4.19  -0.97  1.99  -2.07  -1.84  -0.75  -1.88  2.85  2.59  3.04  -1.10  5.04  -1.92  0.03  1.73  -3.76  3.76  1.04  0.94  0.02  2.73  -0.66  -1.84  3.80  -3.58  2.54  2.21  -0.06  0.19  -5.42  -2.55  5.91  -2.77  -2.87  1.52  -1.28  0.65  0.95  -0.65  2.48  -0.71  -4.83  -0.56 : (44)
0.56  1.80  -0.63  0.27  2.22  -1.48  -1.62  -1.41  -1.98  1.76  5.31  1.02  1.06  -0.52  -5.15  -0.68  -4.01  -1.80  -0.33  -3.97  -0.83  -4.54  0.88  0.91  0.95  -4.19  1.04  0.77  -4.96  -1.54  6.18  2.34  -0.16  2.35  0.85  1.81  0.71  3.61  -2.76  -2.92  4.93  4.83  1.30 : (44)
0.46  -0.43  0.15  -1.64  -2.70  -1.25  -1.17  1.14  1.50  2.86  -0.56  4.37  -1.39  -1.30  -0.13  -3.25  1.91  1.91  0.36  0.26  3.80  -2.00  -1.49  3.47  -2.74  3.38  1.58  -0.15  -0.37  -3.47  -0.29  5.92  -2.16  -0.06  0.83  -1.02  2.12  0.85  -0.71  0.76  1.82  -3.17  -0.46 : (44)
0.01  -0.51  -0.04  -2.74  -2.40  -1.24  -1.45  -0.01  1.73  2.27  -0.17  4.06  -0.25  -1.19  -1.46  -3.13  0.39  1.69  1.52  -1.14  2.54  -3.14  -1.93  3.33  -1.23  2.06  1.65  0.17  -0.53  -3.60  0.52  5.93  -1.90  0.34  -0.08  -0.95  2.97  0.04  -0.54  -0.17  3.04  -1.29  -0.20 : (44)
0.50  -0.81  1.36  -1.22  0.37  -0.85  -3.18  1.42  0.68  3.60  1.29  4.22  -0.91  0.61  -0.33  -2.04  -0.40  -0.86  1.58  -1.75  1.99  -2.27  -2.16  2.92  -3.23  0.66  1.82  1.17  -1.50  -3.61  1.31  4.90  -0.12  0.07  0.85  0.41  0.26  2.56  -0.59  1.13  1.10  -0.59  1.09 : (44)
3.67  2.30  0.73  2.51  2.53  -1.56  -1.26  -2.55  -1.75  -0.36  3.11  -1.11  0.33  0.42  -5.22  1.22  -2.42  -1.72  -4.44  -8.25  -0.35  -6.46  1.63  1.26  0.21  -8.40  -0.13  -0.20  -4.25  -0.11  6.01  3.22  -2.23  0.93  2.56  2.33  1.16  5.39  -3.22  -3.60  4.69  3.97  0.30 : (44)
2.33  -0.22  6.26  4.15  3.75  2.39  1.15  7.64  -2.17  2.28  4.69  1.38  -0.19  -1.05  0.07  2.75  -5.22  0.09  -3.83  -0.07  -5.76  6.01  2.17  2.76  -0.33  -7.98  4.47  -0.36  -0.91  9.36  3.18  -1.47  -0.89  -4.84  2.27  -0.76  -0.37  6.39  -3.20  -0.12  -1.01  -4.91  5.75 : (51)
-1.05  0.80  -0.50  -0.42  -0.54  -1.54  -0.67  -0.13  -0.57  1.82  1.93  1.18  0.80  -0.89  -4.59  -2.34  0.03  1.15  0.48  -2.61  2.14  -4.73  -0.45  2.35  -1.23  -0.85  1.07  -0.55  -2.56  -0.93  3.82  3.74  -2.51  1.47  0.21  0.58  2.81  1.90  -1.88  -1.84  5.07  0.44  0.03 : (44)
1.94  -0.51  1.17  -1.01  -0.78  -0.84  -2.98  0.85  1.26  2.02  0.76  4.47  -0.99  0.40  -2.40  -2.89  0.03  0.88  0.38  -0.92  2.79  -1.69  -1.50  2.90  -3.07  -1.07  1.14  0.82  -1.37  -3.21  -0.47  4.70  -1.71  -0.87  0.12  -0.16  0.86  2.77  -1.48  0.85  1.29  -1.88  -0.26 : (44)
-0.70  2.13  -1.20  -3.22  -5.06  1.30  2.93  -4.88  1.85  -2.12  0.13  0.79  -1.48  0.30  0.96  -1.37  6.61  2.67  -1.18  -5.35  3.53  3.84  2.46  0.98  1.10  7.87  1.18  -1.40  -0.93  -6.24  -1.28  0.72  -2.45  0.47  -2.73  -2.81  3.54  -1.69  -0.53  -1.63  3.56  2.27  0.28 : (51)
-0.60  -0.51  0.71  -3.20  -4.74  -1.59  -0.03  2.99  2.88  1.87  -2.92  4.65  -0.79  -1.72  -0.09  -4.15  4.84  4.28  0.67  -1.56  4.62  -3.80  -2.00  4.79  -2.09  6.03  2.69  -0.71  0.07  -4.20  -1.79  6.73  -2.55  -0.63  0.96  -2.56  3.53  -0.45  -0.97  0.54  1.38  -6.66  -0.23 : (44)
6.87  -0.48  3.40  0.22  2.26  -0.27  -4.68  2.28  0.38  4.76  2.46  4.27  -2.09  2.59  0.86  -1.87  -0.09  -4.45  0.94  -0.95  1.62  0.07  -2.61  1.69  -5.13  -4.53  1.47  1.68  -1.73  -3.75  0.21  2.74  -2.00  -1.90  2.77  2.47  -2.29  4.59  -1.90  2.27  -1.05  0.44  0.49 : (44)
-0.12  -0.31  -0.66  -0.91  -1.65  -1.75  -1.26  -0.65  0.24  2.69  0.21  3.78  0.24  -0.79  -3.62  -3.55  0.81  1.56  -0.12  -1.96  1.65  -4.81  -1.50  3.39  -1.95  0.70  1.32  0.21  -2.11  -2.55  2.63  5.47  -1.18  0.91  1.09  0.27  2.39  1.54  -2.14  -0.88  3.75  -0.76  0.44 : (44)
3.98  1.85  0.08  -2.24  -2.29  2.25  2.31  -3.83  2.11  -0.59  2.70  0.71  -2.97  1.59  2.71  0.29  4.50  -2.05  -0.26  -4.43  0.02  3.60  2.06  0.04  -0.05  4.90  1.27  -0.37  -0.59  -7.15  -2.50  -1.20  -2.37  -1.04  -1.60  -1.46  0.08  -0.22  -0.19  -1.60  0.42  4.58  1.19 : (51)
-0.72  1.84  -1.95  1.11  2.12  -1.98  1.01  -2.16  -1.75  0.61  4.14  -0.21  1.99  -0.48  -6.46  -0.94  -3.98  -0.26  -1.17  -4.75  -1.13  -6.53  1.79  0.80  1.33  -3.65  0.79  -0.13  -3.82  1.07  6.89  3.91  -0.69  3.00  0.18  1.68  2.75  3.29  -3.11  -3.95  6.75  3.37  0.87 : (44)
3.92  1.83  -1.23  -2.42  -3.80  2.23  2.45  -5.57  2.67  -1.32  0.33  0.55  -3.18  1.29  2.83  -2.99  7.10  -0.34  0.39  -6.39  3.79  3.03  1.79  0.28  1.17  6.06  0.21  -0.92  -0.12  -9.99  -2.55  0.34  -2.28  0.32  -2.05  -2.08  0.70  -0.42  -0.15  -0.51  2.37  4.64  -0.42 : (51)
-0.82  -0.30  6.27  4.58  4.63  2.12  1.50  9.59  -3.30  3.99  5.29  2.72  1.80  -2.06  -2.58  3.69  -9.63  1.01  -4.09  2.13  -6.35  5.18  2.45  3.11  0.33  -8.99  5.88  -0.43  -1.08  9.99  6.00  -0.75  -0.42  -5.40  2.99  -1.11  0.33  6.80  -3.21  -0.04  -0.69  -7.18  6.52 : (51)
-0.69  0.27  4.29  2.21  1.48  1.65  2.56  5.49  -1.39  0.12  3.89  1.96  0.41  -2.01  0.32  1.74  -4.50  1.86  -3.10  -1.39  -3.77  3.37  2.04  2.83  1.02  -3.37  5.37  -0.99  -0.63  8.71  1.82  -0.48  -1.08  -3.78  0.37  -2.30  1.32  4.67  -3.10  -1.20  1.13  -5.19  4.90 : (51)
